Below are the code and all the weights of a small trained network. Each question names an input and a class and asks about switching units off, where a switched-off unit gives its printed mean instead of its output.

import numpy as np


def w(rows, s, z=0):
    codes = np.array(rows[::2]) - 128.0
    scale = np.full(codes.shape[1], s)
    scale[-1] = z or s
    return codes * scale


def f(y):
    return np.maximum(y, 0)


def log_softmax(a):
    a = a - a.max(-1, keepdims=True)
    return a - np.log(np.exp(a).sum(-1, keepdims=True))


def net(x, mask):
    res = np.array(x, float).reshape(1, 5) / 4 @ E
    y = f(res @ A[0][:, :-1].T + A[0][:, -1])
    res = res + np.where(mask, y, B[0][:, -1]) @ B[0][:, :-1]
    return log_softmax(res[-1] @ U[:, :-1].T + U[:, -1])


A, B = {}, {}
E = w([
[58,125,103,197],'x0',
[72,99,213,143],'x1',
[126,249,203,171],'x2',
[190,98,158,189],'x3',
[118,61,195,143],'x4',
],0.012)
A[0] = w([
[52,117,147,131,240],'neuron 0',
[184,146,127,9,129],'neuron 1',
[143,187,113,106,124],'neuron 2',
[111,180,113,186,121],'neuron 3',
[110,93,45,91,117],'neuron 4',
[104,85,93,136,143],'neuron 5',
[98,133,70,187,71],'neuron 6',
[86,196,124,126,106],'neuron 7',
[167,153,77,96,109],'neuron 8',
[75,220,128,122,98],'neuron 9',
[88,119,170,161,234],'neuron 10',
[121,145,86,105,95],'neuron 11',
[216,173,195,108,168],'neuron 12',
[163,113,108,75,131],'neuron 13',
[155,87,127,98,62],'neuron 14',
[179,152,194,121,229],'neuron 15',
[157,114,105,114,43],'neuron 16',
[144,135,149,130,162],'neuron 17',
[215,144,138,47,105],'neuron 18',
[9,123,181,105,253],'neuron 19',
[179,137,162,167,178],'neuron 20',
[92,132,203,176,64],'neuron 21',
[109,93,155,74,207],'neuron 22',
[171,103,125,73,117],'neuron 23',
[195,154,168,126,134],'neuron 24',
[59,142,164,104,213],'neuron 25',
[32,111,174,137,162],'neuron 26',
[117,105,111,194,200],'neuron 27',
[154,138,66,91,150],'neuron 28',
[60,172,124,135,42],'neuron 29',
[58,121,189,151,114],'neuron 30',
[114,182,123,149,130],'neuron 31',
[80,216,119,139,123],'neuron 32',
[164,135,108,125,128],'neuron 33',
],0.016,0.0055)
B[0] = w([
[159,150,175,62,212],'neuron 0',
[120,77,127,168,253],'neuron 1',
[72,86,133,131,212],'neuron 2',
[88,177,92,138,206],'neuron 3',
[144,105,158,140,228],'neuron 4',
[146,153,138,127,190],'neuron 5',
[186,177,96,144,180],'neuron 6',
[51,84,141,110,214],'neuron 7',
[131,76,144,139,217],'neuron 8',
[48,95,153,116,244],'neuron 9',
[170,149,146,89,214],'neuron 10',
[156,89,144,113,181],'neuron 11',
[142,245,151,187,249],'neuron 12',
[109,95,143,119,197],'neuron 13',
[82,126,115,117,175],'neuron 14',
[164,230,145,128,232],'neuron 15',
[134,100,126,112,155],'neuron 16',
[155,153,130,138,161],'neuron 17',
[135,129,122,215,235],'neuron 18',
[142,135,164,47,253],'neuron 19',
[154,179,129,146,198],'neuron 20',
[151,165,153,103,213],'neuron 21',
[130,175,123,98,204],'neuron 22',
[78,89,93,110,194],'neuron 23',
[175,225,139,194,203],'neuron 24',
[89,112,138,63,207],'neuron 25',
[146,117,133,95,224],'neuron 26',
[174,183,72,110,192],'neuron 27',
[163,83,153,116,227],'neuron 28',
[85,84,97,104,182],'neuron 29',
[165,109,130,90,214],'neuron 30',
[54,175,98,121,202],'neuron 31',
[3,131,120,101,245],'neuron 32',
[135,114,128,122,171],'neuron 33',
],0.011,0.013)
U = w([
[31,129,125,2,200],'0',
[210,194,100,217,254],'1',
[44,231,177,182,27],'2',
[69,60,139,155,6],'3',
[191,164,191,30,185],'4',
[84,184,7,97,12],'5',
],0.0082,0.0045)

Each question gives the input, the list of numbers given to net, and the class t.
The units are the neurons (one row each of A and B). Each row of codes is followed by its name. A weight is (code - 128) times the scale printed after its matrix; where a second scale follows, it is the last column's (A, B and U).
mask holds one flag per neuron, in row order. A switched-off neuron (its flag False) gives its mean, the last column of its row in B, instead of its output. The means were averaged over made-up inputs and are rounded, as every weight is.
A unit's drop is (log p(t) with every unit on - log p(t) with that unit switched off) / (log p(t) with every unit on - log p(t) with every unit switched off).
unit that matters most: the unit with the biggest drop
k most important neurons: the k neurons with the biggest drops, biggest first
drop when u is switched off: that unit's drop, to one decimal
input [-5,5,-7,-4,-6], class 3: unit that matters most => neuron 1
input [-2,-8,-4,7,-3], class 1: 2 most important neurons => neuron 32; neuron 9
input [-5,2,6,-6,5], class 4: 4 most important neurons => neuron 19; neuron 15; neuron 30; neuron 12
input [4,-8,2,0,-1], class 5: 2 most important neurons => neuron 19; neuron 6
input [1,-2,-3,-3,0], class 4: 2 most important neurons => neuron 32; neuron 9
input [8,-2,-7,5,7], class 4: 2 most important neurons => neuron 18; neuron 12
input [4,-5,-4,0,4], class 1: 2 most important neurons => neuron 19; neuron 32
input [2,-1,-7,4,-4], class 4: 2 most important neurons => neuron 18; neuron 32
input [-5,0,1,-7,-8], class 3: 2 most important neurons => neuron 1; neuron 18
input [-3,1,8,-4,7], class 4: 2 most important neurons => neuron 19; neuron 30
input [-6,4,-1,4,0], class 1: drop when neuron 32 is switched off => 0.1
input [-8,-4,5,-6,-7], class 2: drop when neuron 12 is switched off => 0.7
input [-4,8,4,-5,1], class 4: drop when neuron 21 is switched off => 0.3
input [-2,8,-2,-5,8], class 4: drop when neuron 29 is switched off => 0.0
input [6,-3,-1,0,-4], class 5: unit that matters most => neuron 6
